Femaf: | -0.207 | -5.200 | -2.395 |  2.818 | -1.198 |  3.111 |  2.659 |  2.761 | -2.472 | -1.699 |  3.255 | -1.936 |  0.514 |  4.629 | -4.698 |  2.848 |  4.392 |  1.715 |  1.382 | -1.738 |  2.929 | -3.722 |  6.599 |  5.303 | -6.369 |  3.270 |  3.787 | -2.803 | -4.514 |  4.710 |  2.909 |  7.476 |  6.060 | -0.745 |  2.855 | -4.092 |  1.570 |
rok: | -6.083 |  7.497 | -1.911 | -2.394 |  6.067 | -0.315 |  2.229 | -0.658 |  2.148 | -4.208 | -0.981 | -7.670 |  9.241 | -0.578 |  4.605 | -1.707 | -6.549 |  0.381 |  3.302 |  3.471 | -3.446 | -0.126 |  2.511 |  0.047 | -1.100 | -1.632 | -1.136 | -0.540 | -0.352 | -1.046 |  5.872 |  2.075 |  2.846 | -1.055 |  1.703 |  1.106 |  4.766 |
gos: | -6.603 |  1.963 | -0.190 |  0.206 | -1.522 |  0.848 |  1.986 | -3.629 |  5.580 | -5.633 | -0.125 | -5.243 | -1.515 | -6.780 |  0.988 |  4.282 | -5.524 | -6.253 | -1.347 |  8.146 |  1.754 |  5.155 |  0.716 | -1.272 |  1.781 | -1.404 | -3.850 |  3.302 |  2.685 |  1.609 |  2.363 |  2.362 | -5.032 |  0.065 | -2.239 |  1.332 |  4.769 |
tulib: |  4.497 | -3.728 |  1.417 | -0.650 |  3.216 |  2.357 | -2.039 | -5.381 | -7.294 |  4.083 | -0.473 |  6.280 | -1.604 |  3.351 | -1.911 | -0.397 |  3.558 | -0.668 | -3.699 | -6.850 |  8.057 |  1.410 | -4.030 | -3.974 |  2.493 |  7.090 | -1.485 |  0.576 | -3.396 |  0.642 | -1.942 | -0.546 |  5.482 |  1.251 | -1.689 | -0.786 | -2.825 |
kopos: | -1.483 |  3.255 |  1.245 | -2.687 |  3.343 |  1.590 |  4.780 |  0.575 |  2.414 | -1.450 |  0.668 | -4.775 |  1.732 |  6.558 | -0.583 |  4.400 |  3.559 |  1.646 |  8.826 |  3.033 |  3.820 |  0.599 |  5.149 |  2.934 | -5.158 |  5.527 |  1.895 |  0.334 | -5.736 | -0.952 | -4.174 |  2.154 | -2.601 | -0.936 |  7.670 | -2.564 |  2.551 |
rev: | -0.786 | -1.689 |  1.251 |  5.482 |  tulib
chg rok: | -6.083 |  7.497 | -1.911 | -2.394 |  6.067 | -0.315 |  2.229 | -0.658 |  2.148 | -4.208 | -0.981 | -7.670 |  9.241 | -0.578 |  4.605 | -1.707 | -6.549 |  0.380 |  3.302 |  3.471 | -3.446 | -0.126 |  2.511 |  0.047 | -1.100 | -1.632 | -1.136 | -0.540 | -0.352 | -1.046 |  5.872 |  2.075 |  2.846 | -1.055 |  1.703 |  1.106 |  4.766 |  17, | 0.381 |
chg tulib: |  4.497 | -3.728 |  1.417 | -0.650 |  3.216 |  2.357 | -2.039 | -5.381 | -7.294 |  4.083 | -0.472 |  6.280 | -1.604 |  3.351 | -1.911 | -0.397 |  3.558 | -0.668 | -3.699 | -6.850 |  8.057 |  1.410 | -4.030 | -3.974 |  2.493 |  7.090 | -1.485 |  0.576 | -3.396 |  0.642 | -1.942 | -0.546 |  5.482 |  1.251 | -1.689 | -0.786 | -2.825 |  10, | -0.473 |
chg Femaf: | -0.207 | -5.200 | -2.395 |  2.818 | -1.197 |  3.111 |  2.659 |  2.761 | -2.472 | -1.699 |  3.255 | -1.936 |  0.514 |  4.629 | -4.698 |  2.848 |  4.392 |  1.715 |  1.382 | -1.738 |  2.929 | -3.722 |  6.599 |  5.303 | -6.369 |  3.270 |  3.787 | -2.803 | -4.514 |  4.710 |  2.909 |  7.476 |  6.060 | -0.745 |  2.855 | -4.092 |  1.570 |  4, | -1.198 |

Tebas: |  1.920 |  2.953 |  7.749 | -0.227 | -7.351 |  7.662 | -0.745 |  7.533 | -6.382 | -9.739 |  1.457 |  5.930 | -1.333 | -3.253 |  4.199 | -8.823 |  1.088 | -4.117 |  1.472 |  4.380 |  0.356 | -1.390 |  3.575 |  1.010 |  1.155 | -2.344 |  1.786 | -1.559 |  0.931 | -7.465 | -8.091 |
mafez: |  2.661 |  1.542 | -2.158 |  0.741 | -6.638 |  4.114 |  6.622 | -5.095 | -6.702 | -4.699 |  2.220 |  1.918 |  2.975 |  1.934 | -8.994 |  0.131 |  1.646 | -2.918 | -7.089 | -7.478 | -3.857 |  2.860 | -4.638 | -8.499 | -4.343 |  5.143 | -4.639 |  1.012 |  3.981 |  1.890 |  1.058 |
rok: | -0.745 | -0.227 |  2.953 |  1.457 |  7.662 | -6.382 | -7.351 |  7.533 |  7.749 |  5.930 |  1.920 | -9.739 | -0.743 |  0.835 |  9.078 |  3.704 |  1.537 |  4.847 |  5.870 |  9.142 |  6.489 | -4.840 |  5.166 |  5.702 | -1.918 | -3.495 |  4.490 | -2.035 |  0.183 |  2.139 |  0.234 |
chg rok: | -0.745 | -0.227 |  2.953 |  1.457 |  7.662 | -6.382 | -7.351 |  7.533 |  7.749 |  5.930 |  1.920 | -9.739 | -0.743 |  0.835 |  9.078 |  3.704 |  1.537 |  4.847 |  5.870 |  9.141 |  6.489 | -4.840 |  5.166 |  5.702 | -1.918 | -3.495 |  4.490 | -2.035 |  0.183 |  2.139 |  0.234 |  19, | 9.142 |
rev: | -9.739 | -6.382 |  7.533 |  Tebas
chg Tebas: |  1.920 |  2.953 |  7.749 | -0.227 | -7.351 |  7.662 | -0.745 |  7.533 | -6.382 | -9.739 |  1.457 |  5.930 | -1.333 | -3.253 |  4.199 | -8.823 |  1.088 | -4.117 |  1.472 |  4.380 |  0.356 | -1.389 |  3.575 |  1.010 |  1.155 | -2.344 |  1.786 | -1.559 |  0.931 | -7.465 | -8.091 |  21, | -1.390 |
rev: | -9.739 |  1.920 |  5.930 |  7.749 |  7.533 | -7.351 | -6.382 |  7.662 |  1.457 |  2.953 | -0.227 | -0.745 |  rok
chg mafez: |  2.661 |  1.542 | -2.158 |  0.741 | -6.638 |  4.114 |  6.623 | -5.095 | -6.702 | -4.699 |  2.220 |  1.918 |  2.975 |  1.934 | -8.994 |  0.131 |  1.646 | -2.918 | -7.089 | -7.478 | -3.857 |  2.860 | -4.638 | -8.499 | -4.343 |  5.143 | -4.639 |  1.012 |  3.981 |  1.890 |  1.058 |  6, | 6.622 |
rev: |  3.575 | -1.390 |  0.356 |  4.380 |  Tebas

mafez: | -2.310 |  1.592 |  6.544 |  2.642 | -0.670 |  0.088 |  0.566 | -6.242 |  9.825 | -2.446 |  0.582 | -3.190 | -3.552 |  5.437 |
tulib: | -2.310 |  1.592 | -2.493 |  3.754 | -0.911 |  2.676 |  0.566 | -6.242 |  9.825 | -2.446 | -3.552 |  1.175 |  0.582 |  5.437 |
ponit: | -2.310 |  1.592 |  6.544 |  2.642 | -0.670 |  0.088 |  0.566 | -6.242 |  9.825 | -2.446 |  0.582 |  5.063 | -3.552 | -3.492 |
gos: | -2.310 |  1.592 |  6.544 |  2.642 | -0.670 |  0.088 |  0.566 | -6.242 |  9.825 | -2.446 |  0.582 |  1.175 | -3.552 |  5.437 |
kopos: |  5.158 |  4.793 | -2.493 | -0.911 |  2.676 |  3.754 | -1.818 | -0.997 | -4.345 |  1.609 |  0.204 |  3.863 | -2.728 |  5.360 |
rev: |  3.754 |  2.676 | -0.911 | -2.493 |  kopos
rev: |  5.437 | -3.552 |  1.175 |  0.582 |  gos
rev: | -4.345 | -0.997 | -1.818 |  3.754 |  2.676 |  kopos

